Here is a tiny trained network, its code and every weight. The questions are about switching its units off for an input and a class, where a switched-off unit gives its printed mean instead of its output.

import numpy as np


def w(rows, s, z=0):
    codes = np.array(rows[::2]) - 128.0
    scale = np.full(codes.shape[1], s)
    scale[-1] = z or s
    return codes * scale


def f(y):
    return y / 2 * (1 + np.tanh(0.7978845608 * (y + 0.044715 * y**3)))


def log_softmax(a):
    a = a - a.max(-1, keepdims=True)
    return a - np.log(np.exp(a).sum(-1, keepdims=True))


def net(x, mask):
    res = np.array(x, float).reshape(1, 7) / 4 @ E
    y = f(res @ A[0][:, :-1].T + A[0][:, -1])
    res = res + np.where(mask, y, B[0][:, -1]) @ B[0][:, :-1]
    return log_softmax(res[-1] @ U[:, :-1].T + U[:, -1])


A, B = {}, {}
E = w([
[80,170,93,107,109,253,132,138],'x0',
[125,125,134,129,124,130,129,129],'x1',
[137,132,184,147,248,145,194,97],'x2',
[147,115,149,118,116,144,118,121],'x3',
[130,124,136,138,121,132,130,134],'x4',
[146,117,147,117,118,140,118,119],'x5',
[109,77,63,196,149,154,90,84],'x6',
],0.017)
A[0] = w([
[101,33,62,199,61,111,33,109,169],'neuron 0',
[147,161,126,29,55,88,64,209,230],'neuron 1',
[103,83,126,186,160,191,149,36,139],'neuron 2',
[208,70,107,146,127,7,89,121,212],'neuron 3',
[161,251,175,98,169,134,224,162,193],'neuron 4',
[156,105,163,105,75,2,152,169,254],'neuron 5',
[191,92,163,176,170,52,168,62,143],'neuron 6',
],0.0099,0.0063)
B[0] = w([
[94,104,83,186,131,147,82,107,251],'neuron 0',
[43,145,113,124,133,129,174,203,247],'neuron 1',
[140,110,9,93,219,103,201,157,209],'neuron 2',
[67,71,167,168,193,137,74,108,249],'neuron 3',
[206,134,238,94,90,184,102,157,228],'neuron 4',
[120,91,148,48,178,93,109,233,244],'neuron 5',
[161,199,173,183,142,41,162,99,230],'neuron 6',
],0.012,0.018)
U = w([
[126,70,110,87,186,107,167,182,253],'0',
[178,135,199,114,107,64,127,123,98],'1',
[104,92,129,180,133,114,48,98,6],'2',
[149,128,125,188,146,50,157,56,133],'3',
[76,201,114,93,3,146,165,153,136],'4',
[181,153,170,97,100,196,147,97,129],'5',
[117,130,49,141,42,185,89,98,197],'6',
],0.014,0.0022)

Each question gives the input, the list of numbers given to net, and the class t.
The units are the neurons (one row each of A and B). Each row of codes is followed by its name. A weight is (code - 128) times the scale printed after its matrix; where a second scale follows, it is the last column's (A, B and U).
mask holds one flag per neuron, in row order. A switched-off neuron (its flag False) gives its mean, the last column of its row in B, instead of its output. The means were averaged over made-up inputs and are rounded, as every weight is.
A unit's drop is (log p(t) with every unit on - log p(t) with that unit switched off) / (log p(t) with every unit on - log p(t) with every unit switched off).
The circuit of an input: a set's keep is (log p(t) with only the set's units on - log p(t) with every unit switched off) / (log p(t) with every unit on - log p(t) with every unit switched off). Starting from all 7 units, units are removed one at a time, each time the one whose removal leaves the highest keep (on an exact tie, the one counted first), for as long as the keep stays at least 0.8.
units of the circuit, in order: the units of the circuit, biggest drop first
most important unit: the unit with the biggest drop
top k neurons: the k neurons with the biggest drops, biggest first
drop of u: that unit's drop, to one decimal
input [0,4,-7,-6,6,-2,3], class 2: units of the circuit, in order	(neuron 0)
input [2,-8,-6,7,-2,8,-7], class 4: top 2 neurons	(neuron 3; neuron 2)
input [1,8,-7,-1,-4,3,7], class 6: units of the circuit, in order	(neuron 5; neuron 6)
input [-6,-6,1,-1,5,1,1], class 3: top 4 neurons	(neuron 6; neuron 4; neuron 1; neuron 3)
input [-2,-6,6,-3,4,0,1], class 3: top 2 neurons	(neuron 5; neuron 6)
input [5,6,3,2,4,6,0], class 5: top 3 neurons	(neuron 5; neuron 1; neuron 3)
input [7,-4,-1,-6,-3,1,0], class 4: top 3 neurons	(neuron 0; neuron 3; neuron 5)
input [1,3,1,-7,6,-7,-8], class 5: top 3 neurons	(neuron 4; neuron 6; neuron 2)
input [1,1,-7,5,-6,-2,-3], class 4: top 2 neurons	(neuron 2; neuron 3)
input [0,-2,7,7,-6,5,5], class 3: top 3 neurons	(neuron 5; neuron 6; neuron 1)
input [4,-7,-6,-8,0,1,-1], class 4: top 2 neurons	(neuron 1; neuron 3)
input [1,6,5,4,6,-7,-1], class 5: top 2 neurons	(neuron 5; neuron 4)
input [1,7,-1,3,6,7,-8], class 4: top 3 neurons	(neuron 1; neuron 3; neuron 2)
input [-3,5,2,-4,-2,-4,-5], class 1: most important unit	neuron 4
input [-7,2,5,-5,-3,0,8], class 3: drop of neuron 6	0.1
input [-1,8,3,1,-2,1,-8], class 1: drop of neuron 4	0.4
input [-4,7,8,-6,1,2,8], class 3: drop of neuron 6	0.6
